Below is a small trained network, with its code and all its weights. Each question gives an input and a target symbol and asks what happens when units are switched off, that is, made to give their printed mean instead of their output.

import numpy as np


def w(rows, s, z=0):
    codes = np.array(rows[::2]) - 128.0
    scale = np.full(codes.shape[1], s)
    scale[-1] = z or s
    return codes * scale


def f(y):
    return np.maximum(y, 0)


def softmax(a):
    e = np.exp(a - a.max(-1, keepdims=True))
    return e / e.sum(-1, keepdims=True)


def log_softmax(a):
    a = a - a.max(-1, keepdims=True)
    return a - np.log(np.exp(a).sum(-1, keepdims=True))


def net(x, mask):
    ids = ['αβγδεζηθλμξπτφψω'.index(c) for c in x.split()]
    T = len(ids)
    res = E[ids] + P[:T]
    u = 0
    for l in range(2):
        r = res
        for j in range(3):
            rows = slice(2 * j, 2 * j + 2)
            q, k, v = (r @ M[l][rows].T for M in (Q, K, V))
            z = softmax(np.where(np.tri(T) > 0, q @ k.T / 2**0.5, -1e9)) @ v
            o = O[l][rows]
            res = res + np.where(mask[u + j], z, o[:, -1]) @ o[:, :-1]
        u += 3
        y = f(res @ A[l][:, :-1].T + A[l][:, -1])
        res = res + np.where(mask[u : u + 12], y, B[l][:, -1]) @ B[l][:, :-1]
        u += 12
    return log_softmax(res[-1] @ U[:, :-1].T + U[:, -1])


Q, K, V, O, A, B = {}, {}, {}, {}, {}, {}
E = w([
[225,86,110,166],'α',
[81,135,152,142],'β',
[200,135,134,120],'γ',
[74,168,144,192],'δ',
[164,155,192,95],'ε',
[138,100,173,113],'ζ',
[98,3,181,167],'η',
[140,85,163,139],'θ',
[42,134,191,126],'λ',
[122,193,129,156],'μ',
[171,172,131,107],'ξ',
[115,91,103,198],'π',
[93,145,74,100],'τ',
[103,92,228,102],'φ',
[120,53,78,93],'ψ',
[180,96,70,54],'ω',
],0.027)
P = w([
[84,131,94,254],'0',
[100,161,106,173],'1',
[123,139,107,172],'2',
[134,119,117,158],'3',
[137,122,120,132],'4',
[140,100,119,136],'5',
[148,90,116,137],'6',
[143,89,121,121],'7',
[136,73,128,120],'8',
[145,76,118,114],'9',
[142,86,124,86],'10',
],0.0047)
Q[0] = w([
[70,133,55,194],'0.h0',
[52,237,104,169],'0.h0',
[67,211,179,163],'0.h1',
[143,138,167,67],'0.h1',
[121,1,200,62],'0.h2',
[89,156,227,182],'0.h2',
],0.0076)
K[0] = w([
[140,108,159,232],'0.h0',
[109,106,254,151],'0.h0',
[51,42,158,165],'0.h1',
[162,113,203,220],'0.h1',
[118,54,189,105],'0.h2',
[109,187,103,141],'0.h2',
],0.0089)
V[0] = w([
[73,136,2,113],'0.h0',
[81,109,144,95],'0.h0',
[126,136,134,145],'0.h1',
[77,96,95,133],'0.h1',
[123,180,119,129],'0.h2',
[133,193,83,145],'0.h2',
],0.0092)
O[0] = w([
[158,95,133,3,134],'0.h0',
[135,127,104,158,130],'0.h0',
[170,143,127,118,134],'0.h1',
[103,144,149,170,136],'0.h1',
[62,123,188,58,48],'0.h2',
[101,230,91,39,2],'0.h2',
],0.0046,0.006)
A[0] = w([
[97,165,112,164,2],'0.n0',
[172,111,166,148,86],'0.n1',
[169,189,103,75,54],'0.n2',
[116,67,69,135,60],'0.n3',
[137,112,142,167,72],'0.n4',
[237,249,105,137,142],'0.n5',
[91,81,93,206,130],'0.n6',
[24,53,60,103,177],'0.n7',
[108,94,92,161,107],'0.n8',
[161,100,122,87,40],'0.n9',
[96,119,239,155,190],'0.n10',
[163,146,113,60,238],'0.n11',
],0.011,0.0028)
B[0] = w([
[125,117,2,161,156],'0.n0',
[78,38,195,53,194],'0.n1',
[107,88,154,168,149],'0.n2',
[106,199,105,10,194],'0.n3',
[112,129,159,96,180],'0.n4',
[165,207,185,181,182],'0.n5',
[182,240,151,119,247],'0.n6',
[219,190,170,59,204],'0.n7',
[104,138,62,15,185],'0.n8',
[103,121,82,19,162],'0.n9',
[22,137,149,81,247],'0.n10',
[132,127,33,218,164],'0.n11',
],0.0055,0.011)
Q[1] = w([
[163,58,132,122],'1.h0',
[163,191,126,152],'1.h0',
[136,92,63,19],'1.h1',
[65,76,157,155],'1.h1',
[93,141,138,122],'1.h2',
[43,137,2,169],'1.h2',
],0.0093)
K[1] = w([
[163,130,84,143],'1.h0',
[163,124,236,79],'1.h0',
[140,49,192,126],'1.h1',
[102,173,163,85],'1.h1',
[89,148,162,78],'1.h2',
[139,210,122,245],'1.h2',
],0.011)
V[1] = w([
[134,118,88,146],'1.h0',
[139,130,61,153],'1.h0',
[162,138,149,161],'1.h1',
[150,93,154,196],'1.h1',
[131,176,104,8],'1.h2',
[143,115,42,97],'1.h2',
],0.011)
O[1] = w([
[145,123,60,143,88],'1.h0',
[120,207,161,223,72],'1.h0',
[143,154,143,95,112],'1.h1',
[120,77,123,111,89],'1.h1',
[138,78,192,3,247],'1.h2',
[87,50,23,69,74],'1.h2',
],0.006,0.012)
A[1] = w([
[84,168,111,126,225],'1.n0',
[137,103,190,126,46],'1.n1',
[138,129,129,126,255],'1.n2',
[5,123,131,155,180],'1.n3',
[156,59,115,176,96],'1.n4',
[110,153,171,156,85],'1.n5',
[111,141,122,166,106],'1.n6',
[187,120,45,150,130],'1.n7',
[143,125,134,99,229],'1.n8',
[173,111,141,143,99],'1.n9',
[112,172,62,149,118],'1.n10',
[90,122,140,59,48],'1.n11',
],0.017,0.0067)
B[1] = w([
[11,171,172,113,170],'1.n0',
[169,155,106,54,217],'1.n1',
[1,69,133,151,172],'1.n2',
[198,66,97,231,185],'1.n3',
[88,145,168,69,132],'1.n4',
[218,103,86,95,176],'1.n5',
[103,134,60,153,141],'1.n6',
[80,56,180,204,150],'1.n7',
[71,96,120,147,218],'1.n8',
[110,190,208,134,144],'1.n9',
[202,103,46,18,154],'1.n10',
[173,183,107,207,250],'1.n11',
],0.0078,0.022)
U = w([
[36,133,199,195,122],'α',
[142,130,118,139,51],'β',
[149,157,164,209,103],'γ',
[144,134,116,136,39],'δ',
[130,132,124,146,103],'ε',
[149,93,139,160,188],'ζ',
[152,150,159,75,118],'η',
[139,110,134,155,153],'θ',
[146,128,117,141,40],'λ',
[145,119,80,175,173],'μ',
[150,216,106,141,99],'ξ',
[142,131,123,141,46],'π',
[9,123,152,104,253],'τ',
[195,104,147,152,172],'φ',
[183,95,68,95,71],'ψ',
[106,61,113,140,223],'ω',
],0.013,0.0051)

Each question gives the input, a string of symbols that net reads in full, and the target symbol t.
The units are the heads (2 rows each of Q, K, V and O) and the neurons (one row each of A and B). Each row of codes is followed by its name. A weight is (code - 128) times the scale printed after its matrix; where a second scale follows, it is the last column's (O, A, B and U).
mask holds one flag per unit, layer by layer, with each layer's heads first. A switched-off unit (its flag False) gives its mean, the last column of its rows in O or B, instead of its output. The means were averaged over made-up inputs and are rounded, as every weight is.
A unit's drop is (log p(t) with every unit on - log p(t) with that unit switched off) / (log p(t) with every unit on - log p(t) with every unit switched off).
The circuit of an input: a set's keep is (log p(t) with only the set's units on - log p(t) with every unit switched off) / (log p(t) with every unit on - log p(t) with every unit switched off). Starting from the 12 units with the biggest drops (on a tie, the unit counted first), units are removed one at a time, each time the one whose removal leaves the highest keep (on an exact tie, the one counted first), for as long as the keep stays at least 0.8.
circuit, biggest first: the units of the circuit, biggest drop first
top k neurons: the k neurons with the biggest drops, biggest first
k most important neurons of layer l: the k neurons of layer l with the biggest drops, biggest first
which heads matter: for each layer, one digit per head in row order, 1 if its drop is at least 0.15 and else 0, layers parted by /
input α θ π η τ π μ τ ζ, target τ: circuit, biggest first : [1.n3]
input λ η π η φ η π ψ δ, target μ: 2 most important neurons of layer 0 : [0.n0 0.n7]
input γ φ τ π ξ ξ ω π ζ, target ω: which heads matter : 100 / 001
input τ ζ τ θ, target τ: 3 most important neurons of layer 1 : [1.n3 1.n5 1.n11]
input ε γ η φ λ λ τ ζ, target τ: circuit, biggest first : [1.n3 1.n5]
input η η ξ, target η: circuit, biggest first : [0.n5 1.n11 1.n3]
input δ μ θ δ μ λ φ ψ ξ, target ψ: 4 most important neurons of layer 0 : [0.n5 0.n3 0.n9 0.n8]
input ζ η β η α π ψ τ, target τ: top 4 neurons : [1.n3 1.n5 1.n1 1.n0]
input θ θ ξ μ μ ψ ζ, target ψ: top 4 neurons : [1.n11 0.n3 1.n1 1.n0]
input μ η ζ ω π η π ε θ α η, target η: 2 most important neurons of layer 0 : [0.n7 0.n6]
input β η τ θ α λ μ ψ θ γ, target ψ: 4 most important neurons of layer 0 : [0.n3 0.n9 0.n5 0.n8]
input γ δ π η η η, target η: 2 most important neurons of layer 0 : [0.n6 0.n7]
input ζ ω β ξ δ π π, target τ: circuit, biggest first : [1.n3 1.n11]
input λ η γ η δ μ π π λ ψ θ, target ψ: which heads matter : 100 / 001
input θ β π η η μ λ δ γ ψ ζ, target ψ: which heads matter : 111 / 001
input π λ λ ξ λ τ ω, target ω: top 3 neurons : [1.n7 0.n11 1.n11]
input ψ β α ζ π φ, target φ: 3 most important neurons of layer 0 : [0.n10 0.n1 0.n6]
input η β ξ, target η: top 4 neurons : [0.n5 1.n11 0.n6 0.n8]
input μ θ φ π α β, target α: 3 most important neurons of layer 1 : [1.n1 1.n0 1.n10]
input α θ ω π θ, target ω: 3 most important neurons of layer 0 : [0.n6 0.n9 0.n7]
input ε δ ω α, target ω: which heads matter : 000 / 001
input ξ ω ζ ζ δ γ, target ω: top 3 neurons : [0.n11 0.n9 0.n6]
input γ α ε φ λ π ζ, target φ: most important neuron of layer 1 : [1.n5]
input γ α φ π δ ζ, target φ: 3 most important neurons of layer 0 : [0.n7 0.n6 0.n3]
input τ α δ, target μ: which heads matter : 000 / 001
